In the rows, zero is written as 128.
Here are made-up objects, facts about them, and rows of numbers that follow some of those facts. Name the object behind each unnamed row.

Known rows:
[131 118 139 133 131 125 127 142 127 134 141 108 133 126 123 121 134 131
 130 126 134 122 127 129 135 127 126 129 124 129 125 142 124] : dreplis
[135 107 121 134 121 122 138 151 120 129 133 133 135 128 135 117 123 129
 126 136 131 123 130 132 131 123 129 128 133 125 131 154 116] : berol
[111 128 129 116 123 124 143 145 106 125 130 125 140 138 120 127 109 137
 128 109 128 111 126 129 125 117 134  79 132 121 142 111 131] : goploklem
[143 106 124 123 127 123 136 135 124 112 140 119 140 129 119 116 130 137
 130 122 129 120 131 131 138 120 127 117 131 138 134 144 122] : drigri
[146 135 119 137 143 143 121 110 132 113 112 141 122 122 142 150 128 134
 135 144 120 140 132 117 131 130 129 159 136 139 131 115 134] : klustidrik
[131 133 121 120 133 125 132 107 135 118 136 126 131 128 103 125 129 113
 129 161 123 135 122 125 132 149 124 121 125 128 104 138 110] : flafle
[141 118 134 122 111 119 121 145 128 139 122 125 137 131 126 107 135 125
 122  97 135 134 134 133 123 125 134 122 128 112 132 126 139] : nisu
[126 131 125 125 133 124 134 119 133 118 135 126 127 124 108 130 127 123
 129 160 129 130 125 127 133 136 121 127 125 137 114 147 112] : botre
[ 95 132 116 132 133 122 116 131 127 112 122 132 111 130 166 131 109 147
 117 115 123 127 124 130 123 127 132 124 133 112 144  70 138] : dretos
[134 122 140 129 124 123 128 129 134 136 139 124 126 124 101 122 134 119
 125 162 136 130 128 133 134 135 120 169 122 142 114 178 113] : toskel
[129 137 124 113 133 124 148 133 119  95 130 127 146 135 101 122 103 132
 125 119 126 124 125 123 128 117 138  35 128 114 126  90 124] : foplo
[142 123 125 119 130 127 137 129 127 125 124 130 132 121 114 117 123 128
 127 137 131 134 129 123 129 126 128  97 133 126 127 130 121] : fligek
[123 139 129 139 133 140 114 120 129 129 115 132 125 127 145 148 134 132
 131 128 126 130 129 123 126 124 129 174 131 145 134 123 143] : plasis
[121 134 120 139 128 134 100 104 137 115 116 142 123 128 147 140 134 123
 122 146 115 138 124 123 128 165 125 216 131 150 116 124 138] : kibramin
[126 144 137 134 140 145 118 115 131 128 114 130 121 123 138 150 127 135
 132 141 128 136 130 115 128 126 129 150 131 144 131 113 140] : trunemon
[139 127 135 113 130 125 140 123 121 136 126 126 131 118 105 117 117 130
 129 136 132 128 132 124 131 127 126  97 132 139 132 132 126] : neski
[138 117 144 124 121 122 128 150 123 139 121 124 129 122 125 113 123 140
 123 115 139 135 134 129 125 114 132 120 127 119 139 124 139] : skoflu
[135 126 138 128 125 124 138 141 129 129 139 120 133 131 101 125 131 127
 129 131 138 125 131 132 133 115 127 122 123 123 123 155 119] : vages
[116 136 127 118 132 130 125 111 126 161 122 133 108 118 146 124 126 131
 129 131 127 129 128 124 122 129 121 123 132 149 141 120 137] : vetruflim

Some facts about the objects:
ρ: refers to; Δ: uses; Π: belongs to class; τ: is of sort
naplo ρ sirak piron marir buza
dretos ρ plunagrir gime trunemon skaro
berol ρ nosen
govustal ρ rafles gredros
nubrogol ρ divor klustidrik givi neguk sigus
brupir ρ vustil bivek
badi ρ drimu
kaskil ρ drovidul botre
gropil ρ grafluk piron trunemon fluves
noga ρ piron skibefo vetruflim mobin runal
vopegri ρ mibrenum runal
dima ρ reple
gofla ρ kugan skavo
pimal ρ klebin mobin triskim ralel
kibramin ρ marir drofletol bafinal
zekal ρ tamipek tralak
muduske ρ sigus
vapur ρ goploklem mobin
roplu ρ rafles
ligrus ρ drofletol
gabranes ρ plitri
mibas ρ botre
sasok ρ divor marir drovidul fomun foplo flafle
leskam ρ stakul rasim mibrenum nastik
geben ρ plidogre restil marir nupli kadral zevi
mudrel ρ plunagrir divor brozos
klarusem ρ nupli skeditral rupor runal
nisu ρ restil brona plara mibrenum
klozun ρ butru trake
keskom ρ vages buzon
skoflu ρ pibrok triskim
vudi ρ sirak stakul plara zuzas
fitrobri ρ piron pibrok neski taskoplu foplo
brukla ρ sirak flodru gida logros reple flafle rigrin bafinal rupor
fiklis ρ skibefo neski
vuplol ρ restil rupor stumom
guskidruk ρ zuzas foplo
gidru ρ kapibrok leplas rutrus reple plitri plagros
misko ρ fligek buza megrin foplo
fudradam ρ rafles bapem bafinal
goploklem Δ rutrus
mobin Δ ligrus
fomun Δ duplun
berol Δ klebin brupir
daplu Δ fluves
brige Δ drigri fligek ligrus
leplas Δ fligek vustil
klebin Δ drani
gropil Δ faki tropam
kletom Δ piron
bretrun Δ muduske
gofla Δ gabranes faki
leli Δ logros
drigri Δ stivol
drovidul Δ gabranes
nupli Δ gabranes
muduske Δ stivol neski
vapur Δ fligek
drimu Δ klebin berol
dreplis Δ drigri
duplun Δ neski
trake Δ vetruflim
grafluk Δ ralel
tropam Δ gabranes stivol
drudri Δ drigri stivol
bapem Δ ralel
brona Δ vopegri
plidogre Δ trake fiklis
logros Δ ralel
drani Δ vopegri
tego Δ gabranes vustil
fiklis Δ vuplol
buzon Δ fligek drani
mibrenum Δ bapem vustil dreplis
restil Δ skaro
vuplol Δ drigri duplun
flodru Δ gofla
{leluna daplu trunemon rutrus degre skesor piron stumom zekal plara drimu trake tropam geben kugan divor kosesku logros drani gida buzon plasis restil} Π 760
{pibrok brozos brige rafles govustal givi bretrun rastes nupli sasok plagros nisu klozun keskom skoflu kadral rupok ralel skibefo trola misko} Π 174
{goploklem neguk dretos mobin taskoplu kletom floflas bafinal gofla foplo runal muduske mibas pobul faki stakul duplun zevi nosen marir brona plitri vudi brukla fiklis butru gidru reple kapibrok} Π 403
{naplo zuzas kaskil skaro sigus pimal kibramin drovidul botre klarusem skavo plidogre fitrobri flafle flodru} Π 365
{fomun leplas vustil badi toskel noga vopegri triskim klistar rigrin roplu drudri mudrel gredros bivek drofletol vuplol} Π 773
{kobral simidre nubrogol brupir stivol klebin gropil vages dreplis ligrus leskam zezen grafluk drisozil bapem tego mibrenum zonas guskidruk} Π 596
{berol nastik skeditral plokles plibi puson vetruflim megrin rasim neski dima klustidrik rupor gime leli drigri vapur klokin tralak gabranes sirak fluves boklo fligek buza plunagrir tamipek fudradam} Π 426
[leluna naplo fomun berol brige rafles nastik zuzas plokles givi gropil toskel foplo vages drigri rigrin stakul zezen plagros grafluk skavo kugan klozun mibrenum skibefo tamipek misko] τ 825
[pibrok goploklem neguk kobral rutrus nubrogol plibi puson badi klebin megrin taskoplu kletom floflas rasim skaro neski bafinal sigus skesor rupor piron zekal leli plara drovidul nupli muduske vapur klistar dreplis roplu tralak ligrus mibas sasok faki botre duplun tropam drudri geben mudrel gredros bapem boklo klarusem nisu fligek keskom skoflu drofletol plitri kosesku plidogre logros fitrobri tego brukla gida buzon plunagrir flafle guskidruk gidru fudradam flodru] τ 42
[brozos dretos mobin leplas vustil skeditral govustal brupir vetruflim triskim dima gofla gime gabranes trake drisozil nosen vudi buza fiklis ralel zonas restil vuplol reple trola kapibrok] τ 914
[daplu trunemon simidre stivol kaskil degre noga bretrun vopegri rastes klustidrik runal pimal kibramin stumom drimu klokin pobul sirak leskam zevi fluves marir brona bivek divor drani kadral rupok plasis butru] τ 912

Which object is each row?
No name comes twice in this set of rows, the named rows included.
[ 88 127 123 136 125 125 131 125 116 120 131 136 111 143 178 139 116 139
 123  90 122 118 124 134 121 127 128 118 125 113 150  89 133] | gofla
[122 130 118 136 132 133 121 105 142 163 140 120 107 122 151 135 150 114
 135 151 123 123 120 128 129 143 116 166 124 143 117 160 116] | leplas
[124 118 137 124 114 116 115 127 133 117 134 131 131 125 120 106 119 122
 113 154 131 139 125 130 131 159 126 163 125 135 111 130 122] | naplo
[123 120 133 134 122 120 127 146 131 131 130 125 131 129 123 125 127 132
 124 121 134 127 129 134 130 121 126 147 127 120 128 137 126] | zekal
[126 139 108 116 130 123 143 127 123 101 130 130 147 142 107 128 118 126
 130 104 120 119 125 129 126 123 136  45 130 102 128 104 123] | bafinal
[130 120 135 126 113 118 116 134 129 122 129 125 134 130 127 111 130 125
 117 115 131 136 127 133 124 143 131 135 126 114 122 120 136] | geben
[141 125 157 131 128 127 136 143 124 143 134 109 134 118 113 120 120 121
 129 146 134 123 130 129 133 129 130 106 115 127 119 132 119] | grafluk
[134 138 145 116 131 127 136 127 121 141 131 117 131 118 100 120 119 126
 129 141 137 135 128 119 128 125 128  85 123 128 122 123 124] | piron
[106 145  96 120 140 130 135 108 130 124 134 134 122 142 143 138 128 127
 132  98 112 117 120 130 121 118 132  61 130 107 135  93 130] | reple
[129 138 129 131 135 142 122 113 127 125 109 142 124 118 140 144 123 135
 135 144 123 135 132 116 128 133 127 161 137 150 139 117 141] | fluves
[115 120 105 131 119 114 127 148 125  93 127 137 143 151 136 125 123 134
 118  92 121 117 128 142 125 124 135 112 132  93 136 112 131] | gidru
[120 137 118 111 123 123 146 135 115 113 132 133 148 142 105 119 112 127
 126 101 127 115 126 130 123 117 137  51 128 118 130 110 128] | stakul
[115 149 112 124 130 140 118 118 117 104 113 140 137 139 140 144 120 130
 128 105 113 123 127 120 121 130 136 114 137 134 141  89 151] | zevi
[133 124 144 129 123 122 118 135 132 130 129 117 133 126 123 116 123 127
 119 133 137 140 129 129 128 137 129 135 125 120 116 125 128] | guskidruk
[154 109 144 131 121 120 126 149 131 115 125 124 137 124 121 109 121 132
 117 115 137 143 134 130 128 124 136 105 126 110 125 115 131] | misko

Now the same objects, written a new way:
Known rows:
[104 116 123  90 137 150 135 109 150 110 191 142 151 100 182 129 147 119
 185 168 171 109 132 116 140 134] : stivol
[130 137 130 141 130 122 111 128 128 102 110 149 149 116  78 110 121 109
 127 182 135 109 130 107 159 125] : brupir
[134 146 200 120 139 144 166 109 112 111  96 140  79 111 124  96 139 118
 115 150 152 111 146 118 140 125] : dima
[129 157 129 188  96  87 190 128  95 144  85 119 132 134 135 151 130 119
 120 146 107 135 123 152 142 131] : zekal
[146 127 149 154 136 111 202 118  97 124 106 134  87 145 134 125 146 127
 111 118 126 139 143  74 187 121] : tralak
[128 141 135 175  98  96 176 129  89 154  97 112 122 123 133 147 145 123
 134 109 100 149 131 167 134 130] : skesor
[154 126 140 130 148 123 206 125 110 123 104 141  79 158 163 150 153 130
 113 125 157 162 144 158 144 133] : plidogre
[113 132  94  93 113 141  71 143 156 154 194 101 213  90 107 140  76 151
 139 116  99 114 112 166  81 127] : pobul
[122 151 180  93 138 150  79 120 144 100 131 141 118 113 113  84 125 111
 118 178 177 102 124 125 107 127] : kibramin
[ 93 146 151 135 107 179  83 120 136 126 139 112 155  99 134 110 126 122
 139 115 103 122 123 142 101 125] : plasis
[136 121  61 126 127  48 211 141 119 164 150  99 179 130 159 194  91 154
 168 121 115 153 114 198 127 143] : duplun
[106 126 137 154 116 148 136 120 111 125 135 110 150 106 150 140 131 143
 138  97  99 149 133 141 128 138] : trake
[110 141 174 100 113 162 107 122 143 129 159 155 147  96 134  90 136 119
 125 147 137 127 126 126 107 124] : rastes
[102 112 167  98 126 171  31 125 159 136 139 133 134 112 145  93 140 123
 134 119 119 144 121 124 100 121] : skibefo
[125 145 108 120  98  54 140 139 145 172 112 139 187  93 117 141  94 134
 122 163 106 136 103 185  82 133] : dretos
[151 168 134 166 142 110 204 120  91 103  80 102  81 157 130 122 123 118
 108 155 155 114 128  99 170 127] : fudradam
[155 109  66 117 104  72 196 148 108 186 140 123 152 114 114 167 109 153
 137  89  97 133 137 209 101 130] : plitri
[158 111  92 122 137 116 149 133  99 107 117 149 101 170 119 149 140 140
 125 108 141 126 131  94 152 132] : drofletol
[135 146 123 158 116  63 149 130 114 133  48 131 117 152 132 134 128 120
 104 161 117 147 118 118 145 128] : skoflu

Which object is each row?
No name comes twice in this set of rows, the named rows included.
[124 147  88 191 116  93 218 127 113 153 142 107 120 139 175 189 142 120
 147 102 113 133 139 158 152 136] | tropam
[119 127  97 113 130  62 149 139 158 164 136 117 187 106 151 167  89 135
 140 162 122 163 107 214  86 142] | fiklis
[123 146 125 137 132 110 169 110 132 119 139 127  89 107 153 116 157 112
 165 146 161  72 139  69 164 131] | gabranes
[144 133 153 188 159  97 176 121 127 116  79 125  88 149 109 130 142  84
  96 181 140 147 142  91 185 123] | vapur
[123 108 174 116 150 108 129 112 124 117  79 133  90 116 162  89 152 122
 127 145 148 159 131  80 154 126] | vetruflim
[ 99 156 128 123 148 177  93 121 191 108 175 137 141 140 161 141 124 112
  99 170 164 105 112 109 116 131] | gropil
[127 148 155 130 114 104 158 122 112 132 123 153 133 105 118 119 135 120
 118 161 144 116 137 153 123 130] | govustal
[141 122  27 143 104  30 187 148 131 182 115 112 166 130 141 187 107 145
 168 117 104 109 119 164 108 143] | faki
[128 104  77 122 134 120 117 122 139 110 159 176 125 127 123 153 152 121
 171 136 151  97 129  63 163 131] | vustil
[132 114 138 195 117 115 179 130 101 158 128 151 117 108  84 153 151  89
 130 122  91 153 166 196 143 120] | buzon
[122 149 198 126 148 204  61 113 148 103 187 136 116 104  84  67 135  98
 116 178 144 130 144  98 163 103] | berol
[128 146  81 117 118  58 113 152 142 146  97  87 171 114 114 149  83 140
 123 146 114 109 100 209  59 139] | vudi

The same objects again, as new rows of numbers:
Named rows:
[112 122 126 115 122 120 117 130 140 126 116 119 124 132 120 131 142 120
 130 116 146 117 125 126 124 121 115 169] : stakul
[110 120 126 116 114 130 140 122 122 126 117 122 136 109 117 121 119 136
 120 140 231 119 123 155 126 121 116 113] : tropam
[141 127 126 120 118 121 117 112 132 141 116 120 143 109 118 123 137 120
 132 120 113 142 140 126 123 121 122 148] : misko
[127 131 126 141 122 121 120 113 133 131 120 121 135 125 117 138 138 120
 141 126 129 122 127 121 124 119 123 136] : fudradam
[112 121 127 130 143 124 124 119 125 127 143 119 126 170 155 124 116 120
 122 148 127 119 125 122 125 155 124 122] : brona
[109 120 126 135 114 120 118 137 124 143 118 123 128 110 119 120 118 120
 120 111 173 116 131 132 125 119 115 125] : drovidul
[115 124 127 114 124 120 117 148 124 134 116 125 129 114 119 120 142 120
 121 111 115 124 123 121 127 121 116 155] : givi
[107 122 131 156 135 120 134 113 123 116 133 121 124 110 119 122 116 142
 138 134 111 116 150 125 128 134 118 111] : kibramin
[108 127 126 122 128 121 118 139 124 123 132 121 125 141 119 129 144 120
 124 111 133 115 123 120 124 120 115 143] : plunagrir
[142 123 126 126 117 121 117 112 130 141 117 120 138 110 118 124 132 120
 131 117 115 150 138 124 123 122 123 148] : klozun
[128 122 132 117 114 157 123 152 122 115 130 120 125 120 129 124 118 127
 122 133 114 118 124 134 146 147 118 112] : vustil
[110 123 126 114 130 120 117 138 132 128 118 119 129 119 117 125 147 121
 124 112 131 115 123 119 124 122 116 170] : nastik
[133 132 126 138 118 121 117 112 125 137 117 118 135 118 120 127 134 121
 133 120 114 142 143 123 124 120 129 122] : skoflu
[128 129 128 116 157 134 174 169 153 122 117 121 173 110 119 120 170 121
 119 148 231 126 126 120 124 121 152 143] : drigri
[136 120 126 145 148 136 120 141 123 113 167 119 124 129 118 123 116 130
 124 132 113 119 122 120 133 134 116 135] : skeditral
[109 120 137 118 131 121 157 111 128 113 127 122 124 118 127 129 116 155
 141 139 118 116 123 146 132 145 116 111] : degre
[213 142 127 162 115 137 119 114 123 124 127 175 124 139 146 120 116 132
 128 136 113 151 151 125 124 121 170 111] : leskam
[123 129 128 142 136 121 123 113 135 158 116 122 124 137 127 128 146 122
 124 147 126 115 124 120 124 128 143 130] : vapur
[192 139 128 127 114 131 119 116 123 162 117 144 145 112 131 119 122 121
 118 126 121 171 147 134 125 122 166 140] : gropil

Rows to name:
No name comes twice in this set of rows, the named rows included.
[127 195 129 124 134 165 119 161 123 210 131 229 134 117 124 162 117 120
 118 111 112 163 123 121 123 121 169 113] | bapem
[113 121 139 116 113 132 132 150 122 118 125 121 124 133 132 125 117 127
 132 118 128 116 123 139 138 137 116 113] | bivek
[198 137 128 116 113 122 119 135 122 146 116 176 135 121 137 119 130 121
 120 112 111 175 136 126 124 122 154 144] | zezen
[119 134 128 116 133 121 152 125 145 131 116 121 130 144 120 131 146 120
 129 143 183 123 123 120 125 121 135 126] | duplun

Now the same objects, written a new way:
Some objects and their rows:
[119 112 110 127 102 127 140 120 135 126 135 129 136 133  95 108 144 134
 167 141 127 151 124 131 117 101  90 129 108 143] : trola
[120 130 113 125 121 119 141 119 138 125 132 136 135 132 121 121 126 125
 127 121 130 137 132 132 112 127 126 107 100 121] : pimal
[129 123 129 133 116 106 122 116 121 123 125 124 130 128 110 127 124 128
 152 134 124 113 125 125 128 121 106 123 124 134] : botre
[124 130 121 129 115 112 150 114 140 145 125 150 138 132 114 114 123 131
 125 122 124 138 131 122 113 127 137  98 114 124] : fitrobri
[111 115 129 131  93 126 128 109 132 119 119 139 152 136 102 129 135 123
 169 127 135 144 135 135 150 118 140 105 104 115] : muduske
[133 126 107 127 119 131 153 115 146 138 127 132 128 133 105 105 145 131
 151 125 105 141 131 129 126 116 133 106 130 135] : vudi
[123 120 119 129 108 113 140 107 128 124 130 136 139 131 111 116 132 126
 165 123 133 131 131 135 123 121 114  97 123 122] : mibas
[161 155 125 136 168 112  96 133 130 106 145  85 122 129 155 143 143 121
 116 121 116  83 129 130 149 151 171  81 152 120] : sirak
[153 156 133 138 160 112 103 136 143 108 150 104 155 131 141 139 132 124
 126 120 135  45 129 129 138 143 167  61 137 111] : fligek
[160 154 116 138 156 168  93 167 150 101 130 130 130 130 128 130 144 125
 142 119 122  61 126 129 136 148 191  79 162 111] : gabranes
[148 157 147 137 174 115  89 135 141 118 136 109 160 127 156 139 125 122
 125 122 122  71 126 132 142 146 183  41 136 125] : neski
[157 159 134 137 176 132  98 145 147 114 138 104 121 127 146 136 137 125
 125 125 112  79 121 124 144 141 192  55 156 137] : buza
[126 127 141 132 113 151 159 129 108 148 124 125 108 121 108 126 120 141
 126 130 125 103 127 113 139 138 103 158 126 142] : bapem
[123 127 117 126 115 120 150 130 131 134 121 156 116 129 127 117 121 132
 109 129 114 147 131 122 110 133 107 152 119 125] : leskam
[124 125 134 126 133 124 146 147 126 146 112 137 111 121 150 128 114 136
  98 137 107 119 128 111 116 129 110 174 134 141] : stumom
[114 125 133 129 115 128 139 150 116 134 123 156 100 124 120 142 114 130
 110 133 115 138 125 121 113 136  99 155 118 122] : degre
[116 130 127 128 139 114 132 149 124 141 123 127 109 121 146 137 110 135
  98 145 124 111 122 113 111 125 101 168 123 138] : divor
[128 125 136 135 114 125 155 134 116 133 128 120 113 124 104 130 122 145
 104 137 126  86 128 103 138 137  94 194 125 141] : logros
[133 138 140 133 123 135 128 137 138 125 117 150 137 125 125 125 113 129
 118 124 117 114 130 119 122 153 150 106 125 126] : mudrel

Rows to name:
No name comes twice in this set of rows, the named rows included.
[151 159 133 136 152 144 109 140 152 115 139 111 165 130 130 134 129 126
 116 115 146  35 132 132 144 149 200  62 120 110] | vapur
[102 104 135 109 110 157 130 113 116 142 131 113 126 133 148 125 138 123
 112 124 164 207 134 151 129 102 115 200 120 126] | brige
[158 150 145 139 165 118 102 127 130 116 130 106 125 125 148 142 135 122
 131 117 100  70 126 127 155 153 179  64 168 127] | rupor
[119 114 112 125 102 140 157 122 133 140 119 144 120 131 101 103 141 132
 164 132 112 166 128 132 114 112 100 122 127 140] | govustal
[124 132 126 135 119 123 140 137 129 126 122 133 109 128 107 134 132 141
  99 149 111 137 120  98 143 121 106 188 119 145] | restil
[117 124 154 135 107 143 141 139 114 133 113 151 119 122 105 139 115 138
 116 138 132 108 125 111 134 138 108 153 114 136] | buzon
[118 125 133 129 131 104 131 142 118 135 122 140 121 124 136 139 110 129
 101 140 122 143 119 120 116 127  97 152 108 131] | trunemon

The same objects again, as new rows of numbers:
Named rows:
[148 146 111 137  39 168 129 175 175 119  98 125 157 141] : leluna
[139 141 102 141  24 173 141 181 166 101 101 164 149 134] : logros
[133 143 115 148 135 152 129 147 173 134 122 133 141 128] : vopegri
[154 131 123 131  61 163 125 189 168 121  98 149 148 146] : tropam
[127 127 115 141 187 148 123 122 145 127 126 117 139 104] : dretos
[153 146 120 136  20 164 130 168 174 119 100 134 149 136] : zekal
[142 144  87 146 125 154  94 158 137 130 100 133 148 111] : botre
[121 133 100 141 164 142 127 143 124 128 118 106 156 111] : bafinal
[133 140 107 153 155 154 129 162 166 145 121 150 138 126] : bretrun
[120 133 113 141 195 152 125 131 131 129 123 112 143 110] : runal
[121 134  82 145 111 154 140 162 140 119 113 150 151 116] : bapem
[133 129 116 147 111 149 138 176 157 146 112 140 157 127] : drudri
[152 138 138 144  64 177 119 165 176 109 111 150 138 137] : restil
[118 134  90 138 167 145 128 145 124 133 116  97 159 115] : foplo
[120 133 113 141 196 152 124 132 131 129 123 113 143 110] : zevi
[150 146 134 140  72 175 124 162 182 114 105 140 140 137] : plasis
[119 131  99 140 160 142 124 144 123 129 119 115 157 113] : goploklem
[136 140 102 146 110 144 138 164 166 134 113 125 151 126] : roplu
[142 143  85 143 122 151  95 149 149 134  99 136 147 109] : fitrobri

Rows to name:
No name comes twice in this set of rows, the named rows included.
[165 153 108 135  87 175 139 167 165 117 102 146 173 142] | kugan
[134 132  95 136 141 142 122 163 143 130 113 136 148 128] | tego
[142 140 111 159 158 155 126 163 162 136 125 139 134 122] | brozos
[143 140 109 157 158 152 127 158 169 138 124 140 134 121] | trola
[123 132  97 137 167 139 127 141 129 130 117 108 154 112] | faki
[138 144  77 145 127 159  96 159 137 136  98 125 152 115] | zuzas
[122 135 113 140 188 152 125 129 129 132 125 114 142 109] | butru
[133 133 122 144 165 158 127 149 153 139 115 130 142 117] | stivol
[157 151  74 140 171 162 107 146 133 136 101 149 170 115] | skavo
[120 136  75 143 116 156 138 163 140 126 111 137 154 121] | grafluk
[136 139  97 159 149 159 139 163 162 129 124 155 131 117] | ralel
[115 132 112 142 185 151 114 126 131 129 127 124 147 115] | brona
[121 133 112 139 194 150 125 127 138 131 123 114 144 108] | pobul
[122 132  99 138 162 140 128 140 130 129 117 108 156 109] | floflas
[137 145  94 155 129 145 132 178 153 140 115 129 149 126] | pibrok

